Below is a small trained network, with its code and all its weights. Each question gives an input and a class and asks what happens when units are switched off, that is, made to give their printed mean instead of their output.

import numpy as np


def w(rows, s, z=0):
    codes = np.array(rows[::2]) - 128.0
    scale = np.full(codes.shape[1], s)
    scale[-1] = z or s
    return codes * scale


def f(y):
    return np.maximum(y, 0)


def log_softmax(a):
    a = a - a.max(-1, keepdims=True)
    return a - np.log(np.exp(a).sum(-1, keepdims=True))


def net(x, mask):
    res = np.array(x, float).reshape(1, 7) / 4 @ E
    y = f(res @ A[0][:, :-1].T + A[0][:, -1])
    res = res + np.where(mask, y, B[0][:, -1]) @ B[0][:, :-1]
    return log_softmax(res[-1] @ U[:, :-1].T + U[:, -1])


A, B = {}, {}
E = w([
[235,113,40,64],'x0',
[130,127,137,127],'x1',
[140,125,141,124],'x2',
[152,3,137,189],'x3',
[105,129,91,142],'x4',
[181,188,118,235],'x5',
[125,129,124,133],'x6',
],0.0074)
A[0] = w([
[192,96,66,91,66],'N1',
[167,73,184,125,179],'N2',
[109,20,142,173,109],'N3',
[25,144,230,175,80],'N4',
[29,142,148,162,76],'N5',
[201,215,82,227,87],'N6',
[71,138,204,162,86],'N7',
[39,145,191,148,80],'N8',
[164,167,76,218,199],'N9',
[207,124,109,96,79],'N10',
[167,2,142,191,95],'N11',
[118,219,111,76,63],'N12',
[140,151,105,246,160],'N13',
[168,179,184,84,115],'N14',
[45,119,13,153,135],'N15',
[142,110,154,131,235],'N16',
[225,132,68,83,52],'N17',
[138,132,157,177,163],'N18',
[39,109,210,197,102],'N19',
[153,30,120,178,100],'N20',
[128,81,162,70,114],'N21',
[151,125,45,80,77],'N22',
[147,113,123,118,254],'N23',
[75,81,115,33,88],'N24',
[39,80,83,42,98],'N25',
[86,237,91,75,54],'N26',
],0.0078,0.0089)
B[0] = w([
[203,99,88,156,152],'N1',
[80,148,108,118,192],'N2',
[125,198,124,181,178],'N3',
[218,86,67,131,176],'N4',
[202,90,96,138,151],'N5',
[102,37,229,148,179],'N6',
[163,91,94,137,156],'N7',
[193,104,80,152,157],'N8',
[88,107,174,80,216],'N9',
[168,83,98,139,147],'N10',
[123,228,132,206,185],'N11',
[123,180,128,255,150],'N12',
[94,81,147,95,196],'N13',
[100,140,86,190,148],'N14',
[75,118,89,61,155],'N15',
[67,151,83,48,235],'N16',
[216,46,82,150,156],'N17',
[122,105,125,73,173],'N18',
[189,96,59,103,183],'N19',
[127,240,138,207,171],'N20',
[114,104,155,140,157],'N21',
[183,107,126,158,152],'N22',
[58,160,115,72,255],'N23',
[122,73,223,230,165],'N24',
[90,58,218,186,171],'N25',
[138,187,131,250,156],'N26',
],0.008,0.009)
U = w([
[212,77,75,142,12],'0',
[69,141,122,105,254],'1',
[73,138,121,100,240],'2',
[108,219,144,216,33],'3',
[90,65,245,142,6],'4',
[87,155,124,94,185],'5',
[85,146,125,85,134],'6',
],0.012,0.0047)

Each question gives the input, the list of numbers given to net, and the class t.
The units are the neurons (one row each of A and B). Each row of codes is followed by its name. A weight is (code - 128) times the scale printed after its matrix; where a second scale follows, it is the last column's (A, B and U).
mask holds one flag per neuron, in row order. A switched-off neuron (its flag False) gives its mean, the last column of its row in B, instead of its output. The means were averaged over made-up inputs and are rounded, as every weight is.
A unit's drop is (log p(t) with every unit on - log p(t) with that unit switched off) / (log p(t) with every unit on - log p(t) with every unit switched off).
The circuit of an input: a set's keep is (log p(t) with only the set's units on - log p(t) with every unit switched off) / (log p(t) with every unit on - log p(t) with every unit switched off). Starting from the 12 units with the biggest drops (on a tie, the unit counted first), units are removed one at a time, each time the one whose removal leaves the highest keep (on an exact tie, the one counted first), for as long as the keep stays at least 0.8.
circuit, biggest first: the units of the circuit, biggest drop first
most important unit: the unit with the biggest drop
top k neurons: the k neurons with the biggest drops, biggest first
drop when u is switched off: that unit's drop, to one decimal
input [-5,1,4,-4,-1,7,6], class 4: circuit, biggest first : N6, N13
input [-2,7,-7,5,2,8,6], class 4: top 3 neurons : N6, N13, N9
input [8,-5,3,1,6,-8,-8], class 0: circuit, biggest first : N17
input [-7,3,0,4,1,2,-4], class 0: circuit, biggest first : N4, N19
input [0,0,2,-4,-1,8,-1], class 4: circuit, biggest first : N6, N9
input [5,-4,4,8,-2,-1,0], class 3: circuit, biggest first : N11, N20
input [0,3,-6,-8,1,-4,7], class 3: circuit, biggest first : N26, N12
input [5,-1,6,-6,0,-8,-6], class 4: circuit, biggest first : N24, N25
input [6,3,1,-7,6,-8,-6], class 4: circuit, biggest first : N25, N24
input [1,-3,0,-7,0,-7,7], class 3: circuit, biggest first : N26, N12, N24
input [5,6,2,-6,-5,7,-3], class 4: top 2 neurons : N6, N9
input [-4,-1,2,-2,6,-7,-4], class 4: top 2 neurons : N25, N24
input [-7,2,-5,4,4,5,4], class 0: top 2 neurons : N4, N19
input [-5,7,-2,-5,7,-8,-4], class 4: most important unit : N25
input [-1,3,-3,8,6,-1,8], class 3: top 3 neurons : N11, N20, N3
input [-7,-8,5,-8,6,-2,5], class 3: top 2 neurons : N26, N12
input [2,-6,6,7,-5,-5,6], class 3: drop when N5 is switched off : 0.0
input [-1,-2,3,6,-2,-6,6], class 3: drop when N13 is switched off : 0.1
input [8,-7,-3,-8,-3,-5,6], class 0: drop when N10 is switched off : 0.1
input [-3,3,-5,0,0,-7,-7], class 4: circuit, biggest first : N25
